Here is a tiny trained network, its code and every weight. The questions are about switching its units off for an input and a class, where a switched-off unit gives its printed mean instead of its output.

import numpy as np


def w(rows, s, z=0):
    codes = np.array(rows[::2]) - 128.0
    scale = np.full(codes.shape[1], s)
    scale[-1] = z or s
    return codes * scale


def f(y):
    return np.maximum(y, 0)


def log_softmax(a):
    a = a - a.max(-1, keepdims=True)
    return a - np.log(np.exp(a).sum(-1, keepdims=True))


def net(x, mask):
    res = np.array(x, float).reshape(1, 8) / 4 @ E
    y = f(res @ A[0][:, :-1].T + A[0][:, -1])
    res = res + np.where(mask, y, B[0][:, -1]) @ B[0][:, :-1]
    return log_softmax(res[-1] @ U[:, :-1].T + U[:, -1])


A, B = {}, {}
E = w([
[218,131,76,141,142,130,254],'x0',
[114,92,127,145,148,109,151],'x1',
[131,75,103,35,56,183,128],'x2',
[119,104,132,136,141,114,143],'x3',
[124,113,105,142,130,121,129],'x4',
[114,121,181,110,144,124,154],'x5',
[192,64,122,136,90,27,108],'x6',
[140,89,176,241,43,208,103],'x7',
],0.0075)
A[0] = w([
[108,133,190,164,53,158,166,43],'neuron 0',
[86,157,84,125,178,216,144,168],'neuron 1',
[231,109,128,171,122,163,199,61],'neuron 2',
[123,66,158,218,97,189,131,19],'neuron 3',
[129,102,170,175,83,198,134,48],'neuron 4',
[41,205,93,117,106,152,145,183],'neuron 5',
[111,93,101,201,86,201,157,54],'neuron 6',
[101,30,115,58,120,177,92,101],'neuron 7',
[24,73,221,122,141,98,27,116],'neuron 8',
[169,123,71,133,155,118,196,178],'neuron 9',
[155,187,183,238,219,68,112,60],'neuron 10',
[75,141,105,165,116,138,53,77],'neuron 11',
[32,167,55,59,184,60,138,6],'neuron 12',
[55,136,171,127,156,161,156,214],'neuron 13',
[200,122,117,162,146,136,205,64],'neuron 14',
[183,127,170,130,167,198,225,153],'neuron 15',
[181,59,121,51,106,193,168,141],'neuron 16',
[95,119,86,34,202,131,144,222],'neuron 17',
[182,130,133,101,56,1,114,164],'neuron 18',
[147,149,138,195,211,124,94,24],'neuron 19',
],0.0088,0.0023)
B[0] = w([
[144,120,115,135,111,41,179,174],'neuron 0',
[145,3,210,206,94,113,77,208],'neuron 1',
[134,116,87,60,115,116,53,197],'neuron 2',
[125,234,120,44,59,49,155,199],'neuron 3',
[158,147,97,104,45,99,155,188],'neuron 4',
[146,72,152,193,127,95,115,200],'neuron 5',
[150,134,110,145,91,100,169,191],'neuron 6',
[46,240,145,150,195,168,106,193],'neuron 7',
[152,100,28,47,178,105,88,254],'neuron 8',
[76,97,85,135,136,162,108,208],'neuron 9',
[59,218,185,151,162,214,157,236],'neuron 10',
[143,124,32,110,157,84,133,186],'neuron 11',
[122,136,88,86,104,99,236,227],'neuron 12',
[185,82,100,173,140,52,83,198],'neuron 13',
[115,128,53,69,182,140,66,191],'neuron 14',
[163,104,78,155,208,116,93,205],'neuron 15',
[23,160,127,131,129,236,57,203],'neuron 16',
[196,154,190,171,29,88,184,234],'neuron 17',
[81,89,216,231,92,106,96,220],'neuron 18',
[86,173,116,181,142,177,202,181],'neuron 19',
],0.0061,0.0077)
U = w([
[166,208,124,56,48,57,253,6],'0',
[2,222,161,113,162,223,123,209],'1',
[150,145,54,45,245,129,59,4],'2',
[124,118,153,138,116,126,139,231],'3',
[160,144,146,126,135,117,124,199],'4',
[145,18,217,221,109,105,104,46],'5',
[200,169,142,95,166,113,104,211],'6',
[116,169,161,107,146,155,126,117],'7',
],0.0074,0.003)

Each question gives the input, the list of numbers given to net, and the class t.
The units are the neurons (one row each of A and B). Each row of codes is followed by its name. A weight is (code - 128) times the scale printed after its matrix; where a second scale follows, it is the last column's (A, B and U).
mask holds one flag per neuron, in row order. A switched-off neuron (its flag False) gives its mean, the last column of its row in B, instead of its output. The means were averaged over made-up inputs and are rounded, as every weight is.
A unit's drop is (log p(t) with every unit on - log p(t) with that unit switched off) / (log p(t) with every unit on - log p(t) with every unit switched off).
The circuit of an input: a set's keep is (log p(t) with only the set's units on - log p(t) with every unit switched off) / (log p(t) with every unit on - log p(t) with every unit switched off). Starting from the 12 units with the biggest drops (on a tie, the unit counted first), units are removed one at a time, each time the one whose removal leaves the highest keep (on an exact tie, the one counted first), for as long as the keep stays at least 0.8.
units of the circuit, in order: the units of the circuit, biggest drop first
unit that matters most: the unit with the biggest drop
top k neurons: the k neurons with the biggest drops, biggest first
input [8,-2,0,7,1,-8,5,0], class 2: unit that matters most	neuron 14
input [-1,-6,-6,-2,-3,1,-2,-6], class 0: top 3 neurons	(neuron 12; neuron 17; neuron 16)
input [-6,4,-1,-8,4,8,-4,-4], class 4: units of the circuit, in order	(neuron 17; neuron 13)
input [8,3,-1,-4,4,7,-1,-5], class 2: units of the circuit, in order	(neuron 14; neuron 15)
input [-5,-1,-4,6,3,-6,-3,-6], class 0: units of the circuit, in order	(neuron 12; neuron 17)
input [8,3,3,7,5,8,6,4], class 2: top 2 neurons	(neuron 14; neuron 2)
input [-3,-6,3,6,7,7,-8,7], class 5: top 3 neurons	(neuron 1; neuron 13; neuron 5)
input [-6,7,3,6,7,6,0,8], class 0: units of the circuit, in order	(neuron 3; neuron 4)
input [8,-5,6,8,-4,5,6,-3], class 2: units of the circuit, in order	(neuron 14; neuron 16)
input [-7,-5,-3,-3,-2,2,-1,-8], class 0: units of the circuit, in order	(neuron 12; neuron 17)
input [3,6,0,2,-2,-1,-6,3], class 5: units of the circuit, in order	(neuron 1; neuron 10)
input [-2,1,0,4,-3,3,-3,5], class 0: units of the circuit, in order	(neuron 3; neuron 4; neuron 0)
input [-5,1,-3,-6,-6,-5,-8,5], class 5: units of the circuit, in order	(neuron 1; neuron 5)
input [8,-4,-8,-8,1,5,0,1], class 1: top 3 neurons	(neuron 10; neuron 8; neuron 19)
input [-4,0,-6,-2,-2,-1,6,-2], class 1: units of the circuit, in order	(neuron 10; neuron 13)
input [-6,1,0,1,2,8,-5,3], class 6: unit that matters most	neuron 8
input [7,-4,0,-6,7,6,4,2], class 2: units of the circuit, in order	(neuron 14; neuron 2; neuron 17)
input [-6,7,6,-7,-7,8,-7,6], class 6: top 2 neurons	(neuron 8; neuron 13)
input [5,1,-8,-8,0,-3,1,-2], class 1: units of the circuit, in order	(neuron 10; neuron 19)
input [-5,-7,5,-3,-1,-4,-8,-8], class 0: units of the circuit, in order	(neuron 17)
input [6,7,6,-7,-6,6,6,8], class 0: top 3 neurons	(neuron 3; neuron 4; neuron 0)
input [4,8,4,2,1,5,8,-2], class 5: top 2 neurons	(neuron 18; neuron 8)
input [-3,0,4,-4,-2,-3,-4,-8], class 0: top 2 neurons	(neuron 12; neuron 17)
input [8,3,-5,0,-7,5,1,8], class 0: top 4 neurons	(neuron 3; neuron 4; neuron 0; neuron 6)
input [-2,0,5,-4,-2,5,0,-6], class 0: top 3 neurons	(neuron 17; neuron 12; neuron 10)
